Table B holds the same points as the rows below and some others, measured another way and shuffled. Each row below is followed by which row of B it is.
B (72 x 20):
[[ 131  109 -122 -131 -137  -28 -192   20  121  -53 -150  185   29  224
   196  -95  255  435   -4 -173]
 [  54  121   39 -192  142  180  -82  186   65 -132  -19  -19 -191  -93
   163 -375   -6  394   32 -198]
 [ 222  -16  -82    1 -110  -45  -24 -254  214 -161  157  173  155  348
    57  -24  517  172  -58   46]
 [ 226  152 -212  193  -89 -209   88 -121  171 -210  -15  111  222  243
   -41  -32  162  459 -277  -67]
 [  27  193 -250  -49  -40   84 -158   13 -153    9  -51   74  -63  223
   153  -58   29  240  -81  -36]
 [   8  117   -8  -15  144   38   62  -54   -6 -137  162  -42  -16   67
   -10  -92    3   92  -96   50]
 [  -9  125   75 -161  229  230  103  365   74 -155  263 -238 -167 -328
     7 -231 -264  334 -144 -135]
 [  15  171 -265 -138  -23  253 -270  236 -242   94  -81   28 -233  111
   237 -165  -66  299  -17 -108]
 [ 111   84  194   76  198 -189  224  -11  283 -316   71  -31  124  -89
  -152 -202  -21  351 -149  -81]
 [ -51   19  126 -129  174  160 -138  382 -117   50   18  -78 -221 -149
    24 -150 -219  154   60  -54]
 [ 133   18   23  176   35 -229  202 -295  194 -232  249   59  278  251
  -183  122  259   28 -198  170]
 [ 231  -19   18  219  -81 -357   35 -209  231 -173  -75  227  285  334
  -129   38  335  262 -112   35]
 [  20  -65  246   51  264   18  -13  172  -53  -57   58  -38 -131  -74
  -126 -208 -108   24   63   69]
 [ 172   14 -132  -63  -58  132 -153  -87   23  -59   80  136  -48  277
   151 -156  368  180   23    2]
 [ -27   97  138   74  104 -262   72  141   76  -91  -58   -4  132  -33
  -160   93 -204  238 -131  -28]
 [-106   99  128  107  263 -110  259  -72  -25 -157  334 -165  116  -24
  -254  153 -210 -153 -205  222]
 [ 155  113   18    9  206   99  120   19  146 -279  127  -60  -83  -68
    13 -418   36  371 -111 -105]
 [ -99   80  195   14  330   17  148   94  -58 -131  205 -167  -71 -149
  -157  -98 -269  -29  -74   99]
 [  64   12   40    3  186  147   83   -9    5 -140  312  -85  -69   24
   -50 -149   67    9  -75  108]
 [ 128   47 -173 -110   20  306 -223   65 -124   -3   50   64 -234  169
   218 -314  205  202   57  -38]
 [-172   29   71  -26  252  201   84  334 -237   59  433 -294 -127 -198
  -175  178 -402 -198 -154  208]
 [ 140   76  -90   63   12  -29  -79   16   -1  -81  -65  100  -11  171
    36 -166  104  290  -58  -43]
 [  -1   -6  108  138  146 -117    9  109  -85  -17   46  -10   23   49
  -178   43 -135   16  -65  117]
 [ 316  -43 -101  -50 -163   44 -126   25  261 -127   41  182   48  215
   139 -182  475  461  -29 -146]
 [ 144  -16  167  125  126 -203    3 -168  125 -176 -100  163   68  199
   -81 -222  216  156   48   29]
 [ 294 -148  -44  182  -89  -32  -37  175  129  -47  159   74   88  136
  -121   -7  232  270 -130   35]
 [ 214   -1    0  162   16 -161   -3 -146  121 -162  -35  162  105  252
   -58 -156  268  237  -55   20]
 [ 139  -84  129   12  188  113 -117 -153  -37 -102   37  124 -160  212
    43 -384  316  -30  189  104]
 [ 142  121 -123  -61  -87  -40    6    0  196 -153   75   66  117  131
    73  -18  188  403 -161 -114]
 [ 147  -40  -45   82  -82  -69  -94  177   43    9   32   80   71  131
   -57   70  100  250  -97    0]
 [  53   85 -316  -53 -201   90 -151  -55 -104   73  197   80   80  355
   110  268  234   52 -144  111]
 [ 196  -92   65   77   43   13   20   93  136 -112  192   21   30   63
   -86  -96  188  186  -70   32]
 [  25  235 -244 -109 -191  -93 -325  192  -87   95 -424  210  -18  221
   233  -14  -31  548  -28 -252]
 [-389  392  -84 -386  220  245  -62  124 -299   34  111 -202 -210 -112
   202   66 -435  -13  -53  -21]
 [ 313  -23  -53  208   53  -25   14  -31  119 -196    6  108    4  163
   -44 -352  237  367  -88  -34]
 [-150  128   39 -114  202  125 -122  147 -243   53    2  -56 -194    1
    48  -80 -225  -13   50   45]
 [  80 -100  -44 -139  -48  269 -173  374  -43  109  282  -55 -128  -12
    55   62   76  113  -22   20]
 [  24   65   98   29  134 -114  130 -145  121 -185  176    0  118   96
  -100    2   85   50 -101   88]
 [  39   87   73  -77   38 -144 -106 -256   80 -118 -150  212   57  298
    96 -123  287  127  106   -8]
 [  30  163  -96 -148   56  155 -160  197  -65  -33  -89   18 -177   12
   179 -251  -53  373   -5 -164]
 [ 266  -31   20  230  -48 -314  -67 -248  156 -156 -222  303  178  398
   -60 -156  393  275   10    9]
 [ -36  -36  288  138  343  -58  194  170  -14 -132  246 -172  -20 -185
  -294  -58 -269  -58  -95  152]
 [ 187  -88  -36  230   -6  -99  -74  -27  -49  -14   28  133   58  279
  -118  -19  193   67  -50  140]
 [-297  160   79 -221  247  183  -58  178 -287   84  182 -173 -181  -94
    24  104 -347 -189   10  118]
 [ -86  129  142  -78  206  -63   33 -148   -1 -132   40   14    0   89
    -9  -79    1   -8   25   62]
 [  33  110 -184   69 -127 -167   21 -193   22  -48  159   87  250  342
   -51  332  182   41 -212  144]
 [ 226  -32  -62  153  -68  -80  -96  296   62  -21  -73   78   28   60
   -67  -78   17  446 -128 -102]
 [-168  195  -61  -87  184  132  202   82  -81  -92  470 -267   18 -110
   -91  214 -276  -66 -278  142]
 [ -38   89 -100 -222   59  300 -124  169 -115   24  231  -77 -177   15
   150  -54    8   81  -18    6]
 [  71  146  108   67  107 -248  -73  211   79 -117 -403  111   -5  -33
   -20 -272 -192  559  -22 -241]
 [ -42   59  125  -50  290  192   92  340  -58  -91  265 -232 -178 -279
   -95 -169 -316  128 -105    3]
 [ 100  -82   -6  124  159  186   32  102 -122  -38  356 -101 -105   43
  -125  -84   24  -81  -92  197]
 [  94  -18  277  188  264 -257  214 -296  182 -292  101   55  147  127
  -227 -167  155  -13  -28  150]
 [  32   46 -155  163  -47 -104    8  -51 -109   18  181   26  154  263
  -129  282   37  -33 -200  199]
 [-189  226   88 -273  219  117   56   48   -6 -119  172 -137  -86 -114
    80  -45 -176   73  -43  -32]
 [  51  283 -413 -280 -222  233 -166  340   28    9   53  -36  -51   10
   306   39  -37  637 -244 -294]
 [ 208  -79  183  243  122 -283  -28 -280   89 -170 -182  252   91  328
  -125 -259  319   86  102   99]
 [ 111   14   -4  -80   45  175 -138  538    9   15    2  -69 -189 -195
    50 -214 -175  483  -60 -206]
 [  73   23   13   41   54  -55   22 -133   42 -109  142   58   81  198
   -48    6  182   33  -62  107]
 [ 224   54 -118   67  -97 -108 -101  -51  130 -115 -118  193   85  262
    66 -136  278  409  -67  -95]
 [-286  184   99  -63  321   52   77   52 -285    2  198 -191  -97  -68
  -107  109 -408 -243  -68  199]
 [ -95  250   63 -169  301  147   15  119  -65 -158  -27 -112 -220 -158
   108 -376 -256  275   -8 -138]
 [  -4  142 -148   10  -36  -35 -136  179 -136   59  -88   42   -5  121
    32   79 -130  247 -110  -34]
 [-130  201  223 -125  378   48   96  197   -7 -184   -8 -156 -174 -280
   -20 -329 -378  243  -18 -122]
 [ 141  -34  -64  100  -88  -79   23  177  104  -32  203    2  154   85
  -125  202   66  222 -217   37]
 [ 176    0    0   37   47   13  -23   11  104 -137   61   70   -8  116
     7 -204  193  263  -40  -29]
 [  82   27  -18  132  109  -12   96   54   -6 -103  219  -64   39   46
  -138   -8  -36   97 -176  101]
 [ 124   73 -201   80 -143 -122 -162 -216  -52   -2  -90  238  116  458
    68   71  318  127  -42   76]
 [ -54  146  -36 -243  -18   51 -378   24 -148   89 -351  221 -171  246
   294 -183  118  221  226 -131]
 [-169   44  135  -80  370  295   69  276 -248   -4  383 -289 -257 -240
  -105  -86 -376 -188  -44  165]
 [   1  114   52 -104  140   56  -53   97    6  -92  -14   -3  -98   -6
    66 -203  -42  239    1  -79]
 [  14   63  -62   12   56   49   13   92  -53  -35  202  -56    8   63
   -50   70  -38   78 -141   79]]
Rows of B count from 0, top down.

[ 280 -177    7  129  300  145  149  250  206  -60   45  314   -9   37
   -8  -31  -54  166  -84   -9  -11 -194   51  138    9  -29 -241] | 35
[  -3  -78  -62 -153   37  -95 -108  -52 -135  -12 -134  205  142   -4
  100    8  -98  -96  -24  310   65   59  -16  -74  -36  -80   46] | 1
[ 247  -27 -204  236   50  197  267   59  264 -178   88  -18 -206  -14
   65 -301   52 -112   23 -150  -80   43  396 -131   98   87 -267] | 29
[ 198   74  -27  200   91  146   77   12  241 -117   65  -46 -210  -57
  204 -303  -22  -20   17 -138  -19   -2  139   24  133   11 -181] | 53
[-137  -92 -279 -161 -104  -77   79 -156 -239  -65  -52  -51  138  102
  -29  147   84 -413   97  231   49  186  318 -389  -14  149   66] | 57
[ 298  -74   65  122  202  181  104  177  317  -23  -31  341  -56    2
  149 -372  -11  232   31  -58 -114  -73   21  228  -92  -76 -148] | 44
[ -20  -42  -62 -110  -26  -40 -128  -84 -132 -209  -31  108  286  144
  167   32  179 -145  215   45   29   73   -1  -87   84   99  -16] | 62
[ -98  -46   97 -122   39 -104 -303 -101 -192  -93  -87    8  143   54
  217  186  157 -133  197    7   89  -20  -23   46  116   73   17] | 5
[ 205 -178   27  202  283   79   46  185  124  -41   52    8 -278  -85
    2  163  -38    0 -122 -126   61 -247  273   93  166   19 -323] | 19
[ 199  -82 -212  269  136   90  156   63   95 -255  163 -209 -268  -64
   -8  109  -25 -230 -126 -143   88 -108  418 -195  346  106 -407] | 25
[-125  -77 -295 -180 -116  -70  100 -153 -227  -79  -49   11  218  134
  -17   86   76 -384  113  267   39  218  245 -396  -44  136   97] | 46
[ 272 -110 -156  218  108  196  267  135  273 -127   46   86 -208  -17
   12 -264   72  -27   26 -150 -111  -17  413  -48   25   68 -281] | 42
[-113  150 -132 -199 -118 -112 -127 -259 -181  -91  -57   35  267   61
  238 -120 -128 -235   39  364  109  240 -205 -236   45  -48  199] | 3
[ 272 -174 -148   94  182  266  477  228  339  123  -16  379  -79   71
 -107 -372  -16  112   10   58 -195   21  294  -10 -330   17  -64] | 24
[ -77  -39  138  -97  135 -143 -276  -68 -169  128 -142  -13 -124 -126
  163  213 -177 -102 -101  214  162  -87  -44   70   65 -112   46] | 48
[ 256  -79 -235  240   64  152  205   77  187 -302  121  -30 -127   11
   36 -151  111 -141   26 -187  -45  -13  421 -158  214  123 -365] | 34
[  81  -63  -96  -80  140   22  135   43   18   43  -30  267  137   53
   12  -63 -200  -16 -113  318   48   25  -83  -82 -104  -79   47] | 11
[ -91 -149   -6 -186   46 -114 -206  -51 -254 -109  -90  127  274  122
   85  283  157 -159  165  127   81  -10   27  -53   49   89   14] | 26
[-253  -46  -28 -224  -13 -125 -125 -176 -308   79  -85 -104  130  109
   73  326   92 -342  153  178  120   79   84 -188  -22  144  197] | 66
[ 205  -74  -34  142  148  141  103  110  183 -138   55  118  -43   41
   92 -136   76   24   63 -133  -40  -71  150   50   76   58 -207] | 0
[ 114 -101   23  142  200  176  256  115  237  252  -27   -3 -407  -72
  -16 -107  -35  -32  -23  -79  -74  -79  371   58 -172   45  -47] | 13
[  88   -8 -167   65  104  107  268   15  109   44   58    1 -121   15
  -11  -91 -136 -154  -91  126   23   43  180 -181  -26   30  -32] | 16
[-168  -94  177 -292   99 -107 -185  -60 -178  293 -239  252  138   46
  118  108  -25  -21  117  304   38   27 -135  119 -294  -60  314] | 43
[ 189  112  -72  207   50  138   68  -28  217 -183   91  -91 -180  -46
  222 -306  -17  -74   16 -139    2   26  133  -36  199   24 -198] | 28
[  51 -161 -116    2   80  130  209   76   46  -50   20  109   84  186
  -38   29  265 -136  235 -111  -90   15  322 -100  -98  223  -63] | 22
[-242 -126  -47 -197   -1 -117  -72 -136 -291  141 -123 -115   -2   58
   -8  355  115 -367  140  150   80   60  282 -193  -73  155  153] | 31
[  22 -232 -126    6   86  113  184   93    5  -35   -9   73   25  158
  -83  134  308 -177  237 -145  -84  -22  452 -107  -90  254  -97] | 9
[-251  218  -40 -188 -131 -157 -242 -358 -266    5  -56 -253   67   -8
  295   42 -114 -373   60  272  188  211 -136 -233  129    5  246] | 55
[  75  -91  -37 -111  131  -51  -33   29  -48   15  -88  296  145   10
   72  -14 -184   11 -105  332   64   -3 -117  -14  -58 -122   22] | 70
[ 103  -13   66  165  171  175  183   62  257  223  -20  -68 -441  -99
   82 -196  -41  -27    4 -125  -60  -53  302   88 -112   30  -37] | 2
[ 165  -27 -186  157  108  107  226   37  140  -83   89  -35 -176  -31
   14  -97 -102 -146 -111   31   28   -1  263 -164  103   33 -189] | 50
[ -93 -137   44  -26   67  -14  -96  -32 -117    8  -52 -124  -96   50
   73  255  262 -226  232 -164   15  -55  337  -17   36  202  -39] | 69
